Each row is followed by its group and then its class within the group.
[ -2   8  -6  -5   2 -18   1   0  -1   4   0  -2 -14   1  11  -8   1  -5
   4   1   7   5   2  -9   4  -2] : Y/q554
[-45  -4   4   9  66  34  -2 -72   7  -7   0 -33   2  51  24  27   1  14
 -27  11 -43  -2  30  89 -33  27] : G/q788
[ 80  11   2  15  24 -27 -13  -5  10   9  15 -16 -45  74 -18 -35 -16  -7
 -12 -15   6 -21   9  21   3 -17] : E/q311
[-23  -1  -2  -6   9 -19  -2  -6   3  -4  -3  -5   9  -2   2  14   6  -1
   3  -5  -7  14  -3  21  -6  12] : Y/q554
[ 24   2   1   2 -10 -14  -1  30   6  -2   3   2  -2   7  -4  -1  -4   0
   4  -6  12   1 -16  -5   0   2] : E/q311
[-47  -5   3  -4 -13   6   4  -9 -12 -31  -5   2  20 -52   4  -7   2  -9
   3  34  -3 -16  13 -38  17  -5] : H/Q446
[ 16  -6  -5  -5 -23 -12   1  22  -2   6  -3  13  -1 -19  -8 -11   0  -5
  12  -5  16   1  -6 -38  15 -14] : Y/q554
[ 47  -5  -2   2 -20  34  -6  25  -1  27   5   5 -22  22  -5  -4 -14  25
  -4 -31 -13 -13  -6 -17  -3  -7] : E/q588
[ -4   5  -5  25  12 -26 -11 -10   1 -20  12 -18 -15   9 -11  -4 -10  -7
 -10  16  -6 -14   6  15  -7  17] : H/q604
[ 16   4   6   8 -37  -9  -2  47  -4 -20  12  15  30 -24 -15  14   5 -18
  14   6  30  -3 -45 -22   4  11] : E/q311
[ 28  -3   3   9 -12  26   0   8   5  20   9  12  -3   3  -3  14   8  15
  -2 -27  -4 -11 -11  14  -7  -6] : E/q588
[ -3  -1   1  -4 -10   3   5  -2  -5 -11   4  10  -5 -13   0  -6   8  -3
  -1   1   4  -9   7 -12   9 -10] : H/q604
[  9  -8   0   6  -4  24   3  -3  -4   9   6  -5  -4  10  -6  -2  -3  13
  -5  -4 -16 -16   6  -9  -3  -3] : G/q788
[ 16   6  -8   3  -8 -36 -10   5  -1   4   3  -3 -29  -5 -13 -17  -4  -9
   2   2  10  -4   4 -14  10  -2] : Y/q554
[-30   3  -3  -9   1  -5   1 -15   0   7  -1  13   5 -25   7  20  12  -7
   2  -4   4  14   4  19  11   3] : Y/q554
[ 52   4  -3  10 -12   0   0  21   2   5  14   7 -11  13 -18 -11  -5   0
   0 -14   6 -18 -14  -4  -2  -4] : E/q311
[ 37  -4  -3  -1 -24  30  -2  14   0  30   6  16 -19  -2  -6  -9  -7  14
  -3 -28  -3 -12   8 -27   6 -26] : G/Q189
[ 89  12 -20  18 -12  -8 -16  13   7  62  31  14 -67  80 -35 -37 -16  -2
 -18 -68  20 -31 -11   5   6 -36] : E/q311
[-14   1  -4   7  -4 -14  -1  -9  -6 -25  -6  -5   4 -23  -2 -22  -3  -7
   3  32   0 -13  18 -31  14  -3] : H/Q446
[ 46  -5 -13  11 -15   8  -1  17 -12   6  10  -4 -23   6 -19 -28 -15  13
  -5  -2 -17 -31  15 -51   3 -14] : G/q788
[-18   3  -5   1  13 -26  -2 -12   1 -19  -4  -9   5  -4   1  -4   4 -12
   1  22  -2   0   2   5   0  13] : Y/q554
[ 11  -1 -11  17  18 -16  -3   5  -6 -11   9 -28 -19  16 -14  -1  -5  10
   0  15 -20 -11   4   8 -12  23] : G/Q189
[-19  -1  -5   1 -11  -8   4   2 -12   0  -2   6  13 -33  -8  18   6  -5
   7   7   3   7 -12  -8  -8  11] : Y/q47
[ 59   1  -7  18  11 -10  -7  23   6   5   7 -13 -10  42 -15 -24  -9   9
   3  -7  -8 -13  -9 -12  -7  -4] : E/q588
[ 64   5 -14  16 -35 -23   0  67 -10   8   9   7  -4   5 -33 -12  -8  -2
  20 -10   6 -10 -37 -53  -4   2] : E/q588
[-78  -1   4  -7 -12  -1   6 -14  -4 -45  -2  -3  19 -62  17   6   7 -16
   2  33   6  -4  16  -8  18   5] : H/Q446
[-56  -5   9 -15  31  15   1 -18   4 -17 -24 -13   0  -1  32   2  -2  14
  -4  10 -19  13  31  21   6   1] : H/q604
[ 33   0  -6   5 -14 -12  -5  31   0  11   0   8 -16   3 -12  -5  -8   2
  -1 -16   6  -1 -11 -18   4  -6] : Y/q47
[ -7   4   2   0 -21 -10   1  12  -1 -27   0  -4  -1 -28  -1 -25  -6  -9
   7  19   5 -17  13 -51  16 -13] : H/Q446
[ 67   5 -18 -11   6   3   6 -20   4  43  -1   9 -40  40  -1 -34 -12   1
  -4 -40   3  -7  31  -3  16 -31] : Y/q554
[-40  -4  10 -20  27  10   0 -16   6 -21 -18 -10   0  -1  29 -11  -6   5
   1  15  -7  12  31   3  12 -19] : H/Q446
[ 13   5   2  -6 -12  12  -1  -1  -3  -3  -1   9  -2  -8  -4 -16  -8   0
   4  -2   2 -14   9 -29   9 -22] : H/q604

Each row is followed by its group and then its class within the group.
[ -4  -4  18 -29   4 -21   8  11  10 -16 -12   3   1   3   5 -23  -7  16
   3 -17  -4   3   0  -8   4   3] : [79]/S
[ -1   7  13  41  16 -17 -19  -4  22  -9  -8  -5   2   9  14  -6  -2  -6
 -10   6  -7  -8   9  22  -5   0] : [75]/K
[  0  -1   6 -59  23 -23  -9 -21  12 -30  -9   1  -3   5   4 -11  -2 -12
   8  -2  -4   4   2  -4  -2  33] : [79]/S
[  2 -10   7  24 -25   7  17  -1  -6  31   2  -8  20 -14  -6   2  10  29
   1  -2   7   0  -1 -27 -17 -18] : [69]/J
[ -1  -4  27  42   8   1  -9  -3  25  -3 -15 -14  21   6   3 -11   1   0
  -6  12 -12   2   0  24   4  -5] : [75]/K
[  8 -11  19 -74  26  -7  -3   0  29 -18  36   0  -9  10  -3 -28   0  -9
   5 -13  -3  16   6   1  -9  24] : [79]/V
